Below is a small trained network, with its code and all its weights. Each question gives an input and a class and asks what happens when units are switched off, that is, made to give their printed mean instead of their output.

import numpy as np


def w(rows, s, z=0):
    codes = np.array(rows[::2]) - 128.0
    scale = np.full(codes.shape[1], s)
    scale[-1] = z or s
    return codes * scale


def norm(h):
    return h / np.sqrt((h * h).mean(-1, keepdims=True) + 1e-5)


def f(y):
    return y / 2 * (1 + np.tanh(0.7978845608 * (y + 0.044715 * y**3)))


def log_softmax(a):
    a = a - a.max(-1, keepdims=True)
    return a - np.log(np.exp(a).sum(-1, keepdims=True))


def net(x, mask):
    res = np.array(x, float).reshape(1, 6) / 4 @ E
    u = 0
    for l in range(3):
        y = f(norm(res) @ A[l][:, :-1].T + A[l][:, -1])
        res = res + np.where(mask[u : u + 3], y, B[l][:, -1]) @ B[l][:, :-1]
        u += 3
    return log_softmax(norm(res)[-1] @ U[:, :-1].T + U[:, -1])


A, B = {}, {}
E = w([
[82,116,107,71,167,11,2,145,49,217,210,169],'x0',
[18,169,51,114,26,49,177,120,93,165,124,98],'x1',
[64,175,137,107,124,154,71,54,89,44,140,166],'x2',
[49,61,131,77,33,108,18,126,203,43,47,66],'x3',
[151,120,236,110,215,91,103,49,191,79,59,114],'x4',
[42,109,25,38,146,135,62,163,222,118,179,176],'x5',
],0.006)
A[0] = w([
[193,120,69,104,222,104,144,253,224,224,197,123,40],'0.n0',
[157,67,116,108,65,138,98,164,206,45,72,19,195],'0.n1',
[233,38,77,119,122,235,66,190,192,159,218,195,9],'0.n2',
],0.0065,0.0014)
B[0] = w([
[153,120,113,90,179,142,125,21,150,180,193,151,230],'0.n0',
[74,2,160,157,66,162,109,205,96,208,71,180,254],'0.n1',
[183,101,81,127,124,89,123,162,115,63,130,146,228],'0.n2',
],0.0098,0.0064)
A[1] = w([
[71,141,61,72,93,120,125,161,136,65,112,179,254],'1.n0',
[102,144,130,104,106,2,73,107,43,221,155,76,181],'1.n1',
[54,141,178,163,63,111,119,60,97,134,89,130,141],'1.n2',
],0.011,0.0019)
B[1] = w([
[171,144,200,151,117,138,123,128,64,243,244,146,210],'1.n0',
[207,68,61,155,161,78,103,86,82,111,254,148,254],'1.n1',
[177,25,144,104,166,83,156,119,93,130,150,143,220],'1.n2',
],0.009,0.0086)
A[2] = w([
[31,176,171,143,123,8,128,78,75,114,144,120,232],'2.n0',
[192,98,195,203,138,208,138,125,134,78,107,110,255],'2.n1',
[93,125,72,155,83,96,224,162,152,175,150,102,4],'2.n2',
],0.012,0.00046)
B[2] = w([
[176,61,18,196,142,23,76,158,161,127,255,163,158],'2.n0',
[62,232,125,173,144,62,153,125,100,21,170,93,254],'2.n1',
[128,198,119,112,106,198,12,224,244,196,67,159,168],'2.n2',
],0.009,0.0089)
U = w([
[83,95,200,167,139,153,115,155,117,66,55,121,19],'0',
[123,105,127,134,85,187,66,204,147,204,119,149,66],'1',
[138,247,125,161,162,144,126,145,138,67,137,91,117],'2',
[142,169,80,63,184,182,118,83,174,141,74,118,6],'3',
[177,99,87,148,167,115,93,123,87,140,207,149,249],'4',
],0.011,0.0021)

Each question gives the input, the list of numbers given to net, and the class t.
The units are the neurons (one row each of A and B). Each row of codes is followed by its name. A weight is (code - 128) times the scale printed after its matrix; where a second scale follows, it is the last column's (A, B and U).
mask holds one flag per neuron, layer by layer. A switched-off neuron (its flag False) gives its mean, the last column of its row in B, instead of its output. The means were averaged over made-up inputs and are rounded, as every weight is.
A unit's drop is (log p(t) with every unit on - log p(t) with that unit switched off) / (log p(t) with every unit on - log p(t) with every unit switched off).
The circuit of an input: a set's keep is (log p(t) with only the set's units on - log p(t) with every unit switched off) / (log p(t) with every unit on - log p(t) with every unit switched off). Starting from all 9 units, units are removed one at a time, each time the one whose removal leaves the highest keep (on an exact tie, the one counted first), for as long as the keep stays at least 0.8.
circuit, biggest first: the units of the circuit, biggest drop first
k most important neurons: the k neurons with the biggest drops, biggest first
top k neurons in layer l: the k neurons of layer l with the biggest drops, biggest first
drop when u is switched off: that unit's drop, to one decimal
input [-7,0,-6,0,2,-5], class 0: circuit, biggest first	(1.n1)
input [-6,-5,-1,1,0,4], class 0: circuit, biggest first	(0.n1, 1.n1, 2.n1)
input [-6,1,-7,2,-1,-3], class 1: 2 most important neurons	(0.n1, 2.n2)
input [-1,-6,-3,-8,2,6], class 3: circuit, biggest first	(0.n0, 1.n1, 1.n0)
input [-8,-3,-5,-7,-3,2], class 2: circuit, biggest first	(1.n1, 2.n1)
input [4,-4,0,7,-4,5], class 1: circuit, biggest first	(0.n1, 2.n1)
input [-7,1,-5,7,0,1], class 1: 2 most important neurons	(0.n1, 2.n2)
input [-4,5,3,-6,-5,-4], class 1: 2 most important neurons	(2.n2, 2.n1)
input [-6,6,7,-5,-8,-6], class 2: circuit, biggest first	(0.n1, 1.n1)
input [-4,7,5,-7,-4,4], class 1: top 2 neurons in layer 2	(2.n2, 2.n1)
input [-6,0,-5,1,-2,-5], class 2: 2 most important neurons	(2.n1, 2.n2)
input [0,-3,-2,7,6,3], class 1: 2 most important neurons	(0.n1, 2.n1)
input [3,3,-7,7,4,-2], class 1: top 2 neurons in layer 0	(0.n1, 0.n0)
input [-8,2,-7,-7,-6,1], class 1: circuit, biggest first	(2.n2)
input [-4,-3,1,-2,1,-8], class 2: drop when 2.n1 is switched off	0.1
input [1,-5,-4,6,7,-7], class 0: drop when 0.n1 is switched off	0.1
input [0,2,-2,2,6,-1], class 0: drop when 0.n0 is switched off	0.1
input [2,-8,1,6,-5,8], class 1: top 2 neurons in layer 1	(1.n1, 1.n2)
input [-2,3,-3,-8,-4,4], class 3: top 2 neurons in layer 0	(0.n0, 0.n1)
input [-8,-6,-3,-4,6,-6], class 2: circuit, biggest first	(2.n1)
